Here is a tiny trained network, its code and every weight. The questions are about switching its units off for an input and a target symbol, where a switched-off unit gives its printed mean instead of its output.

import numpy as np


def w(rows, s, z=0):
    codes = np.array(rows[::2]) - 128.0
    scale = np.full(codes.shape[1], s)
    scale[-1] = z or s
    return codes * scale


def norm(h):
    return h / np.sqrt((h * h).mean(-1, keepdims=True) + 1e-5)


def f(y):
    return y / 2 * (1 + np.tanh(0.7978845608 * (y + 0.044715 * y**3)))


def softmax(a):
    e = np.exp(a - a.max(-1, keepdims=True))
    return e / e.sum(-1, keepdims=True)


def log_softmax(a):
    a = a - a.max(-1, keepdims=True)
    return a - np.log(np.exp(a).sum(-1, keepdims=True))


def net(x, mask):
    ids = ['βγζηθπτψ'.index(c) for c in x.split()]
    T = len(ids)
    res = E[ids] + P[:T]
    u = 0
    for l in range(2):
        r = norm(res)
        for j in range(2):
            rows = slice(2 * j, 2 * j + 2)
            q, k, v = (r @ M[l][rows].T for M in (Q, K, V))
            z = softmax(np.where(np.tri(T) > 0, q @ k.T / 2**0.5, -1e9)) @ v
            o = O[l][rows]
            res = res + np.where(mask[u + j], z, o[:, -1]) @ o[:, :-1]
        u += 2
        y = f(norm(res) @ A[l][:, :-1].T + A[l][:, -1])
        res = res + np.where(mask[u : u + 8], y, B[l][:, -1]) @ B[l][:, :-1]
        u += 8
    return log_softmax(norm(res)[-1] @ U[:, :-1].T + U[:, -1])


Q, K, V, O, A, B = {}, {}, {}, {}, {}, {}
E = w([
[130,123,115,118],'β',
[174,146,88,124],'γ',
[100,101,130,191],'ζ',
[138,155,108,74],'η',
[70,167,62,110],'θ',
[147,160,115,61],'π',
[182,3,73,120],'τ',
[113,104,135,182],'ψ',
],0.024)
P = w([
[3,221,251,19],'0',
[82,185,124,25],'1',
[85,141,12,174],'2',
[67,126,13,178],'3',
[71,123,46,162],'4',
[75,117,71,163],'5',
[137,117,101,177],'6',
[69,109,110,152],'7',
[77,99,132,154],'8',
[167,106,157,176],'9',
[79,91,162,143],'10',
],0.0043)
Q[0] = w([
[26,115,71,96],'L0H0',
[167,230,221,12],'L0H0',
[163,75,105,111],'L0H1',
[137,123,162,247],'L0H1',
],0.011)
K[0] = w([
[77,70,100,92],'L0H0',
[49,254,171,97],'L0H0',
[149,46,119,148],'L0H1',
[132,213,164,175],'L0H1',
],0.0095)
V[0] = w([
[134,210,97,165],'L0H0',
[130,36,100,127],'L0H0',
[179,96,100,149],'L0H1',
[138,4,91,117],'L0H1',
],0.013)
O[0] = w([
[63,107,170,47,171],'L0H0',
[135,83,178,174,255],'L0H0',
[67,78,150,38,195],'L0H1',
[2,87,76,122,201],'L0H1',
],0.0093,0.0037)
A[0] = w([
[96,119,111,174,62],'L0N0',
[56,125,122,94,110],'L0N1',
[176,124,115,49,63],'L0N2',
[139,171,2,174,101],'L0N3',
[175,73,71,187,255],'L0N4',
[98,97,104,197,194],'L0N5',
[185,58,145,219,111],'L0N6',
[74,224,81,160,147],'L0N7',
],0.0093,0.0033)
B[0] = w([
[115,75,140,152,153],'L0N0',
[169,174,173,179,186],'L0N1',
[8,99,141,196,191],'L0N2',
[207,209,233,8,189],'L0N3',
[142,121,76,37,253],'L0N4',
[212,83,114,48,252],'L0N5',
[156,72,29,158,223],'L0N6',
[167,159,221,3,164],'L0N7',
],0.0064,0.0046)
Q[1] = w([
[85,156,154,33],'L1H0',
[113,135,232,139],'L1H0',
[135,118,118,33],'L1H1',
[1,116,142,96],'L1H1',
],0.0086)
K[1] = w([
[17,228,136,98],'L1H0',
[59,61,255,249],'L1H0',
[126,214,192,68],'L1H1',
[187,112,94,72],'L1H1',
],0.01)
V[1] = w([
[75,182,215,254],'L1H0',
[201,79,47,128],'L1H0',
[174,164,12,26],'L1H1',
[54,192,138,184],'L1H1',
],0.0059)
O[1] = w([
[111,152,96,2,7],'L1H0',
[53,82,168,118,153],'L1H0',
[161,185,180,137,254],'L1H1',
[121,53,179,240,78],'L1H1',
],0.007,0.0065)
A[1] = w([
[150,43,113,201,145],'L1N0',
[255,201,139,85,155],'L1N1',
[176,59,202,177,59],'L1N2',
[126,119,83,176,209],'L1N3',
[126,37,155,146,100],'L1N4',
[92,94,60,126,190],'L1N5',
[207,148,171,183,123],'L1N6',
[153,61,106,125,249],'L1N7',
],0.0081,0.0016)
B[1] = w([
[156,171,194,47,236],'L1N0',
[101,33,147,146,254],'L1N1',
[159,148,99,47,168],'L1N2',
[45,187,198,165,155],'L1N3',
[100,220,123,58,197],'L1N4',
[67,105,143,174,170],'L1N5',
[47,254,103,85,149],'L1N6',
[158,181,183,141,199],'L1N7',
],0.0078,0.0054)
U = w([
[51,88,238,137,2],'β',
[174,255,144,81,210],'γ',
[164,128,147,206,173],'ζ',
[107,160,78,128,118],'η',
[135,111,187,59,85],'θ',
[126,164,141,142,11],'π',
[147,113,21,135,241],'τ',
[73,214,193,233,141],'ψ',
],0.0087,0.0046)

Each question gives the input, a string of symbols that net reads in full, and the target symbol t.
The units are the heads (2 rows each of Q, K, V and O) and the neurons (one row each of A and B). Each row of codes is followed by its name. A weight is (code - 128) times the scale printed after its matrix; where a second scale follows, it is the last column's (O, A, B and U).
mask holds one flag per unit, layer by layer, with each layer's heads first. A switched-off unit (its flag False) gives its mean, the last column of its rows in O or B, instead of its output. The means were averaged over made-up inputs and are rounded, as every weight is.
A unit's drop is (log p(t) with every unit on - log p(t) with that unit switched off) / (log p(t) with every unit on - log p(t) with every unit switched off).
The circuit of an input: a set's keep is (log p(t) with only the set's units on - log p(t) with every unit switched off) / (log p(t) with every unit on - log p(t) with every unit switched off). Starting from the 12 units with the biggest drops (on a tie, the unit counted first), units are removed one at a time, each time the one whose removal leaves the highest keep (on an exact tie, the one counted first), for as long as the keep stays at least 0.8.
units of the circuit, in order: the units of the circuit, biggest drop first
k most important neurons: the k neurons with the biggest drops, biggest first
k most important neurons of layer l: the k neurons of layer l with the biggest drops, biggest first
which heads matter: for each layer, one digit per head in row order, 1 if its drop is at least 0.15 and else 0, layers parted by /
drop when u is switched off: that unit's drop, to one decimal
input γ ψ θ γ ζ γ π η β, target γ: units of the circuit, in order : L1N1
input ζ β γ γ γ γ ψ, target γ: 2 most important neurons of layer 0 : L0N2, L0N5
input ζ τ ζ ψ, target τ: 2 most important neurons of layer 0 : L0N6, L0N4
input θ γ γ, target θ: 2 most important neurons : L1N1, L0N6
input ψ γ θ β ζ γ ζ τ ψ, target ζ: which heads matter : 10 / 00
input τ π β, target β: which heads matter : 11 / 00
input τ β γ β, target β: which heads matter : 11 / 10
input ψ γ ζ, target γ: which heads matter : 01 / 00
input γ γ ψ τ ζ ψ θ, target θ: 2 most important neurons : L0N7, L0N3
input γ ζ γ ζ γ γ, target ψ: 4 most important neurons of layer 0 : L0N5, L0N4, L0N2, L0N7
input γ ζ ψ π ζ, target θ: 2 most important neurons : L0N5, L1N0
input γ β γ π τ θ, target θ: 2 most important neurons of layer 0 : L0N3, L0N7
input γ γ γ γ π γ η ζ η τ ζ, target ζ: 2 most important neurons : L0N6, L0N3
input τ η π β η ζ, target ζ: units of the circuit, in order : L0H0
input η ψ γ π ζ ζ ψ, target θ: 3 most important neurons : L0N5, L1N0, L0N3
input ζ ψ γ β γ ζ γ η τ ψ γ, target τ: 4 most important neurons of layer 0 : L0N6, L0N3, L0N1, L0N2
input γ ζ γ β, target γ: 3 most important neurons : L0N2, L0N1, L1N1
input η γ β η ζ ζ γ β ζ ζ γ, target β: 2 most important neurons of layer 1 : L1N1, L1N6
input η γ γ ζ, target γ: 2 most important neurons of layer 0 : L0N5, L0N2
input γ γ γ τ γ ζ γ γ θ, target β: 2 most important neurons : L0N7, L1N1
input γ γ γ ζ β η ζ, target θ: 4 most important neurons : L0N5, L1N0, L0N3, L0N6
input ζ γ ζ ζ γ η ψ ζ γ ψ, target θ: 2 most important neurons of layer 1 : L1N0, L1N2
input ζ γ ζ γ, target θ: 2 most important neurons : L0N3, L1N1
input γ π γ γ, target β: 3 most important neurons of layer 1 : L1N1, L1N4, L1N0
input θ β γ γ β γ ζ ψ γ, target ψ: drop when L0H0 is switched off : 1.0
